Below is a small trained network, with its code and all its weights. Each question gives an input and a class and asks what happens when units are switched off, that is, made to give their printed mean instead of their output.

import numpy as np


def w(rows, s, z=0):
    codes = np.array(rows[::2]) - 128.0
    scale = np.full(codes.shape[1], s)
    scale[-1] = z or s
    return codes * scale


def norm(h):
    return h / np.sqrt((h * h).mean(-1, keepdims=True) + 1e-5)


def f(y):
    return y / 2 * (1 + np.tanh(0.7978845608 * (y + 0.044715 * y**3)))


def log_softmax(a):
    a = a - a.max(-1, keepdims=True)
    return a - np.log(np.exp(a).sum(-1, keepdims=True))


def net(x, mask):
    res = np.array(x, float).reshape(1, 4) / 4 @ E
    u = 0
    for l in range(3):
        y = f(norm(res) @ A[l][:, :-1].T + A[l][:, -1])
        res = res + np.where(mask[u : u + 4], y, B[l][:, -1]) @ B[l][:, :-1]
        u += 4
    return log_softmax(norm(res)[-1] @ U[:, :-1].T + U[:, -1])


A, B = {}, {}
E = w([
[133,139,130],'x0',
[132,133,128],'x1',
[15,186,53],'x2',
[32,150,253],'x3',
],0.0047)
A[0] = w([
[57,170,136,1],'L0N1',
[125,147,8,155],'L0N2',
[154,131,223,137],'L0N3',
[233,112,101,152],'L0N4',
],0.013,0.0012)
B[0] = w([
[95,126,53,205],'L0N1',
[244,126,129,253],'L0N2',
[158,75,167,202],'L0N3',
[6,158,82,231],'L0N4',
],0.016,0.0064)
A[1] = w([
[114,113,29,193],'L1N1',
[1,229,76,164],'L1N2',
[202,156,222,4],'L1N3',
[157,57,164,193],'L1N4',
],0.013,0.0015)
B[1] = w([
[95,84,252,204],'L1N1',
[27,11,1,247],'L1N2',
[10,226,110,153],'L1N3',
[56,225,253,155],'L1N4',
],0.0097,0.012)
A[2] = w([
[249,216,117,181],'L2N1',
[148,228,123,20],'L2N2',
[20,196,21,254],'L2N3',
[31,55,33,254],'L2N4',
],0.014,0.00097)
B[2] = w([
[249,34,134,181],'L2N1',
[104,34,139,137],'L2N2',
[110,17,105,201],'L2N3',
[12,73,54,254],'L2N4',
],0.013,0.015)
U = w([
[52,53,59,202],'0',
[86,178,217,203],'1',
[154,180,97,33],'2',
[166,211,83,3],'3',
[154,173,98,30],'4',
[157,153,121,28],'5',
[249,86,102,217],'6',
],0.016,0.0076)

Each question gives the input, the list of numbers given to net, and the class t.
The units are the neurons (one row each of A and B). Each row of codes is followed by its name. A weight is (code - 128) times the scale printed after its matrix; where a second scale follows, it is the last column's (A, B and U).
mask holds one flag per neuron, layer by layer. A switched-off neuron (its flag False) gives its mean, the last column of its row in B, instead of its output. The means were averaged over made-up inputs and are rounded, as every weight is.
A unit's drop is (log p(t) with every unit on - log p(t) with that unit switched off) / (log p(t) with every unit on - log p(t) with every unit switched off).
The circuit of an input: a set's keep is (log p(t) with only the set's units on - log p(t) with every unit switched off) / (log p(t) with every unit on - log p(t) with every unit switched off). Starting from all 12 units, units are removed one at a time, each time the one whose removal leaves the highest keep (on an exact tie, the one counted first), for as long as the keep stays at least 0.8.
units of the circuit, in order: the units of the circuit, biggest drop first
most important unit: the unit with the biggest drop
top k neurons: the k neurons with the biggest drops, biggest first
drop of u: that unit's drop, to one decimal
input [-1,-6,-8,3], class 1: most important unit : L1N2
input [-4,4,7,0], class 6: units of the circuit, in order : L0N4; L1N2; L2N4
input [-4,5,-3,1], class 1: top 2 neurons : L0N3; L1N2
input [-1,-2,-1,7], class 1: top 3 neurons : L0N4; L0N3; L1N2
input [-3,-1,1,-3], class 6: top 2 neurons : L0N2; L1N2
input [8,3,6,-1], class 6: top 2 neurons : L0N2; L0N4
input [1,-2,-8,2], class 1: top 2 neurons : L0N3; L1N2
input [-7,4,-3,5], class 1: top 2 neurons : L1N2; L2N4
input [0,3,1,-4], class 6: top 2 neurons : L0N2; L1N2
input [-7,4,7,0], class 6: drop of L1N2 : 1.0
input [4,4,4,-5], class 6: drop of L0N2 : 1.3
input [3,6,-7,5], class 1: drop of L0N3 : 0.0
